Here is a tiny trained network, its code and every weight. The questions are about switching its units off for an input and a class, where a switched-off unit gives its printed mean instead of its output.

import numpy as np


def w(rows, s, z=0):
    codes = np.array(rows[::2]) - 128.0
    scale = np.full(codes.shape[1], s)
    scale[-1] = z or s
    return codes * scale


def f(y):
    return y / 2 * (1 + np.tanh(0.7978845608 * (y + 0.044715 * y**3)))


def log_softmax(a):
    a = a - a.max(-1, keepdims=True)
    return a - np.log(np.exp(a).sum(-1, keepdims=True))


def net(x, mask):
    res = np.array(x, float).reshape(1, 8) / 4 @ E
    y = f(res @ A[0][:, :-1].T + A[0][:, -1])
    res = res + np.where(mask, y, B[0][:, -1]) @ B[0][:, :-1]
    return log_softmax(res[-1] @ U[:, :-1].T + U[:, -1])


A, B = {}, {}
E = w([
[129,128,128,131,127,127],'x0',
[8,218,144,63,79,60],'x1',
[129,129,127,133,125,127],'x2',
[193,228,2,76,109,176],'x3',
[130,128,128,127,129,126],'x4',
[52,84,9,175,214,67],'x5',
[127,128,128,130,126,130],'x6',
[100,227,195,175,246,181],'x7',
],0.0075)
A[0] = w([
[75,87,193,131,126,79,87],'n0',
[69,111,67,151,183,97,96],'n1',
[59,163,135,103,108,92,97],'n2',
[64,177,146,112,118,103,108],'n3',
[125,44,85,104,54,91,134],'n4',
[107,61,65,124,61,72,118],'n5',
[177,63,129,195,170,168,102],'n6',
[241,59,94,173,162,164,109],'n7',
[131,41,76,88,37,76,138],'n8',
[133,205,128,148,193,159,103],'n9',
[70,50,182,175,163,66,103],'n10',
[116,38,190,190,147,95,87],'n11',
[148,97,119,78,119,99,85],'n12',
[154,194,45,94,136,142,80],'n13',
[98,75,222,141,119,105,109],'n14',
[175,151,201,86,65,183,59],'n15',
[92,208,180,194,220,163,156],'n16',
[165,127,255,101,66,163,56],'n17',
[148,136,151,113,111,133,2],'n18',
[198,187,37,78,117,153,78],'n19',
[222,39,134,182,196,196,100],'n20',
[134,63,106,111,62,66,119],'n21',
[44,49,97,162,215,61,79],'n22',
[125,158,20,140,176,96,106],'n23',
[117,129,123,126,123,140,66],'n24',
[145,52,102,139,37,107,126],'n25',
[33,188,143,94,102,76,108],'n26',
[83,58,209,146,137,100,95],'n27',
[41,154,139,91,95,56,95],'n28',
[97,175,151,174,230,137,108],'n29',
[73,98,63,171,163,106,100],'n30',
[36,201,131,72,72,81,141],'n31',
[98,84,71,151,187,105,69],'n32',
[83,185,176,193,238,146,146],'n33',
],0.0092,0.0043)
B[0] = w([
[55,158,43,139,109,204,184],'n0',
[228,147,216,172,50,89,197],'n1',
[92,47,96,180,153,88,178],'n2',
[87,56,119,174,162,56,176],'n3',
[94,187,173,44,215,82,215],'n4',
[155,176,196,49,184,105,210],'n5',
[68,29,71,188,178,56,199],'n6',
[60,11,74,192,168,79,221],'n7',
[79,197,185,38,215,92,236],'n8',
[87,189,161,50,168,140,194],'n9',
[87,204,52,129,81,239,217],'n10',
[69,182,40,155,90,210,205],'n11',
[125,150,134,99,151,107,142],'n12',
[70,209,30,150,84,248,188],'n13',
[96,222,55,134,61,244,199],'n14',
[251,147,225,215,52,81,201],'n15',
[88,170,183,34,225,77,255],'n16',
[254,149,224,195,30,90,220],'n17',
[166,135,127,141,121,123,122],'n18',
[60,213,34,139,52,240,203],'n19',
[56,13,73,205,187,42,238],'n20',
[118,191,182,59,220,100,201],'n21',
[232,173,213,221,34,149,232],'n22',
[213,192,131,204,17,188,205],'n23',
[118,132,128,129,115,118,117],'n24',
[121,174,174,38,187,102,205],'n25',
[76,23,81,214,152,52,213],'n26',
[80,224,55,125,78,236,201],'n27',
[84,29,85,196,170,63,207],'n28',
[112,191,189,30,182,94,218],'n29',
[225,152,225,177,65,85,194],'n30',
[85,38,81,246,145,84,236],'n31',
[211,114,212,196,72,103,183],'n32',
[113,194,191,30,210,87,252],'n33',
],0.008,0.0091)
U = w([
[98,167,184,2,217,87,251],'0',
[66,4,67,191,166,64,125],'1',
[81,199,35,123,59,240,101],'2',
[244,143,219,178,36,97,28],'3',
],0.014,0.0031)

Each question gives the input, the list of numbers given to net, and the class t.
The units are the neurons (one row each of A and B). Each row of codes is followed by its name. A weight is (code - 128) times the scale printed after its matrix; where a second scale follows, it is the last column's (A, B and U).
mask holds one flag per neuron, in row order. A switched-off neuron (its flag False) gives its mean, the last column of its row in B, instead of its output. The means were averaged over made-up inputs and are rounded, as every weight is.
A unit's drop is (log p(t) with every unit on - log p(t) with that unit switched off) / (log p(t) with every unit on - log p(t) with every unit switched off).
The circuit of an input: a set's keep is (log p(t) with only the set's units on - log p(t) with every unit switched off) / (log p(t) with every unit on - log p(t) with every unit switched off). Starting from the 12 units with the biggest drops (on a tie, the unit counted first), units are removed one at a time, each time the one whose removal leaves the highest keep (on an exact tie, the one counted first), for as long as the keep stays at least 0.8.
circuit, biggest first: the units of the circuit, biggest drop first
most important unit: the unit with the biggest drop
top k neurons: the k neurons with the biggest drops, biggest first
drop when u is switched off: that unit's drop, to one decimal
input [-7,5,0,-6,4,-3,8,-3], class 2: circuit, biggest first : (n14)
input [-6,7,-6,8,3,1,3,6], class 2: top 3 neurons : (n13; n19; n20)
input [1,2,4,3,7,-7,-1,-7], class 0: top 2 neurons : (n8; n4)
input [-6,6,7,-5,3,-3,-4,-5], class 1: top 2 neurons : (n31; n28)
input [-3,8,1,8,0,4,7,-2], class 1: top 2 neurons : (n31; n26)
input [7,-4,-7,6,-4,-8,2,-8], class 0: top 3 neurons : (n8; n25; n4)
input [-5,-7,4,6,1,-2,-1,-2], class 1: top 2 neurons : (n7; n20)
input [5,-3,8,7,1,8,1,-5], class 3: top 3 neurons : (n30; n32; n1)
input [5,-4,7,-3,-2,-4,8,-3], class 1: top 2 neurons : (n22; n20)
input [-7,8,8,-8,2,-4,7,0], class 1: top 2 neurons : (n26; n28)
input [6,-6,7,6,4,-8,-2,-8], class 0: top 2 neurons : (n8; n25)
input [-8,-6,2,-3,4,-6,-5,-4], class 1: top 2 neurons : (n20; n7)
input [-6,5,2,-4,6,2,-1,-4], class 1: top 2 neurons : (n28; n31)
input [-7,0,1,3,-8,1,3,-2], class 2: most important unit : n16
input [5,8,-1,5,3,-4,-7,7], class 1: top 2 neurons : (n31; n26)
input [-6,0,4,-8,2,-7,5,2], class 2: drop when n14 is switched off : 0.1
input [0,-7,-5,6,2,-4,-4,-8], class 0: drop when n0 is switched off : 0.0
input [-2,0,-2,6,-3,0,3,-7], class 0: drop when n8 is switched off : 0.4
input [4,-1,4,-4,1,7,-7,-6], class 3: drop when n32 is switched off : 0.3
input [1,4,-3,-5,3,-5,8,4], class 2: most important unit : n14
